Here is a tiny trained network, its code and every weight. The questions are about switching its units off for an input and a class, where a switched-off unit gives its printed mean instead of its output.

import numpy as np


def w(rows, s, z=0):
    codes = np.array(rows[::2]) - 128.0
    scale = np.full(codes.shape[1], s)
    scale[-1] = z or s
    return codes * scale


def f(y):
    return np.maximum(y, 0)


def log_softmax(a):
    a = a - a.max(-1, keepdims=True)
    return a - np.log(np.exp(a).sum(-1, keepdims=True))


def net(x, mask):
    res = np.array(x, float).reshape(1, 4) / 4 @ E
    y = f(res @ A[0][:, :-1].T + A[0][:, -1])
    res = res + np.where(mask, y, B[0][:, -1]) @ B[0][:, :-1]
    return log_softmax(res[-1] @ U[:, :-1].T + U[:, -1])


A, B = {}, {}
E = w([
[220,136,36,60],'x0',
[28,234,93,75],'x1',
[216,223,193,140],'x2',
[127,163,47,254],'x3',
],0.0081)
A[0] = w([
[86,143,195,176,91],'n1',
[102,154,136,109,95],'n2',
[108,127,144,136,185],'n3',
[100,166,107,100,141],'n4',
[139,115,92,104,99],'n5',
[97,115,181,118,135],'n6',
[145,116,125,124,114],'n7',
[77,171,125,56,100],'n8',
[121,87,199,4,101],'n9',
[121,163,134,117,112],'n10',
[123,132,103,168,94],'n11',
[71,152,110,95,91],'n12',
[123,145,68,195,112],'n13',
[186,187,187,117,112],'n14',
[159,138,101,118,82],'n15',
[85,107,173,157,89],'n16',
[111,106,92,146,118],'n17',
[135,131,131,118,245],'n18',
[183,81,141,183,86],'n19',
[215,128,30,26,104],'n20',
[120,119,158,58,99],'n21',
[109,173,84,153,107],'n22',
[90,129,200,134,103],'n23',
[135,121,146,64,116],'n24',
[96,117,149,141,112],'n25',
[169,194,184,112,113],'n26',
[109,119,158,146,112],'n27',
[81,111,197,153,124],'n28',
[112,151,118,197,121],'n29',
[189,204,157,149,96],'n30',
[134,108,154,96,92],'n31',
[145,104,144,126,105],'n32',
[78,62,80,112,105],'n33',
[134,137,96,166,182],'n34',
[127,125,161,80,186],'n35',
[152,147,56,184,100],'n36',
[99,96,102,117,158],'n37',
[98,155,128,111,111],'n38',
[93,177,105,93,98],'n39',
[122,177,115,109,109],'n40',
[96,69,125,88,132],'n41',
[192,18,161,130,101],'n42',
[80,73,115,122,97],'n43',
[81,49,53,101,86],'n44',
[133,159,150,137,96],'n45',
],0.018,0.012)
B[0] = w([
[106,92,101,89,172],'n1',
[102,132,129,132,147],'n2',
[168,92,137,152,171],'n3',
[124,106,157,165,176],'n4',
[115,118,119,103,150],'n5',
[135,110,99,117,173],'n6',
[110,123,129,125,140],'n7',
[78,126,151,156,192],'n8',
[129,227,57,137,240],'n9',
[113,127,142,133,149],'n10',
[112,164,104,124,147],'n11',
[79,133,150,140,166],'n12',
[127,184,88,134,181],'n13',
[148,151,172,80,195],'n14',
[102,120,112,99,145],'n15',
[99,106,100,90,161],'n16',
[129,161,132,114,153],'n17',
[254,55,170,211,219],'n18',
[66,140,148,159,182],'n19',
[98,30,75,73,249],'n20',
[125,172,91,137,180],'n21',
[88,155,114,147,164],'n22',
[113,101,101,96,171],'n23',
[127,158,92,137,179],'n24',
[120,114,116,111,149],'n25',
[142,151,171,83,190],'n26',
[114,114,114,112,149],'n27',
[115,77,107,107,184],'n28',
[130,160,86,125,170],'n29',
[133,163,168,68,185],'n30',
[116,163,103,133,152],'n31',
[102,132,133,136,147],'n32',
[144,139,168,82,182],'n33',
[183,125,117,175,181],'n34',
[171,139,110,178,203],'n35',
[119,182,72,128,181],'n36',
[169,116,159,127,172],'n37',
[108,125,140,145,154],'n38',
[85,125,147,151,172],'n39',
[101,116,147,138,161],'n40',
[160,148,162,119,182],'n41',
[55,128,169,182,225],'n42',
[132,146,150,85,165],'n43',
[139,154,172,65,190],'n44',
[116,138,138,107,141],'n45',
],0.061,0.016)
U = w([
[167,204,44,160,206],'0',
[181,165,215,47,113],'1',
[117,29,48,82,179],'2',
[42,131,188,216,110],'3',
[254,94,125,201,169],'4',
[153,109,124,142,2],'5',
],0.0093,0.0034)

Each question gives the input, the list of numbers given to net, and the class t.
The units are the neurons (one row each of A and B). Each row of codes is followed by its name. A weight is (code - 128) times the scale printed after its matrix; where a second scale follows, it is the last column's (A, B and U).
mask holds one flag per neuron, in row order. A switched-off neuron (its flag False) gives its mean, the last column of its row in B, instead of its output. The means were averaged over made-up inputs and are rounded, as every weight is.
A unit's drop is (log p(t) with every unit on - log p(t) with that unit switched off) / (log p(t) with every unit on - log p(t) with every unit switched off).
The circuit of an input: a set's keep is (log p(t) with only the set's units on - log p(t) with every unit switched off) / (log p(t) with every unit on - log p(t) with every unit switched off). Starting from the 12 units with the biggest drops (on a tie, the unit counted first), units are removed one at a time, each time the one whose removal leaves the highest keep (on an exact tie, the one counted first), for as long as the keep stays at least 0.8.
circuit, biggest first: the units of the circuit, biggest drop first
most important unit: the unit with the biggest drop
k most important neurons: the k neurons with the biggest drops, biggest first
drop of u: that unit's drop, to one decimal
input [-3,-6,-6,-4], class 1: 3 most important neurons	[n44, n33, n41]
input [6,1,8,7], class 1: circuit, biggest first	[n30]
input [1,8,0,7], class 3: 4 most important neurons	[n9, n39, n4, n12]
input [-7,6,-6,4], class 2: 2 most important neurons	[n28, n1]
input [-6,-2,1,-5], class 2: 3 most important neurons	[n28, n23, n1]
input [1,5,-4,-2], class 3: 3 most important neurons	[n8, n14, n12]
input [4,-4,2,3], class 2: 3 most important neurons	[n9, n20, n8]
input [0,8,0,-7], class 3: 4 most important neurons	[n8, n12, n39, n4]
input [-6,5,-6,3], class 1: 3 most important neurons	[n20, n33, n44]
input [-3,3,2,0], class 4: 2 most important neurons	[n20, n42]
input [6,7,-1,-6], class 3: 4 most important neurons	[n8, n39, n12, n4]
input [-7,0,1,-7], class 0: 2 most important neurons	[n9, n20]
input [8,-4,8,-3], class 1: 2 most important neurons	[n14, n30]
input [-4,-5,1,4], class 3: most important unit	n20
input [-8,-3,-7,-2], class 2: 4 most important neurons	[n28, n16, n1, n23]
input [-5,-5,-5,4], class 1: 3 most important neurons	[n20, n9, n33]
input [-5,7,0,6], class 3: 2 most important neurons	[n9, n20]
input [5,4,-6,4], class 1: drop of n44	0.7
input [6,-1,8,-1], class 1: drop of n15	0.0
input [6,-2,-5,-5], class 2: drop of n36	0.4
input [8,7,-2,1], class 2: drop of n20	6.1
input [-7,6,-6,-8], class 0: circuit, biggest first	[n9]
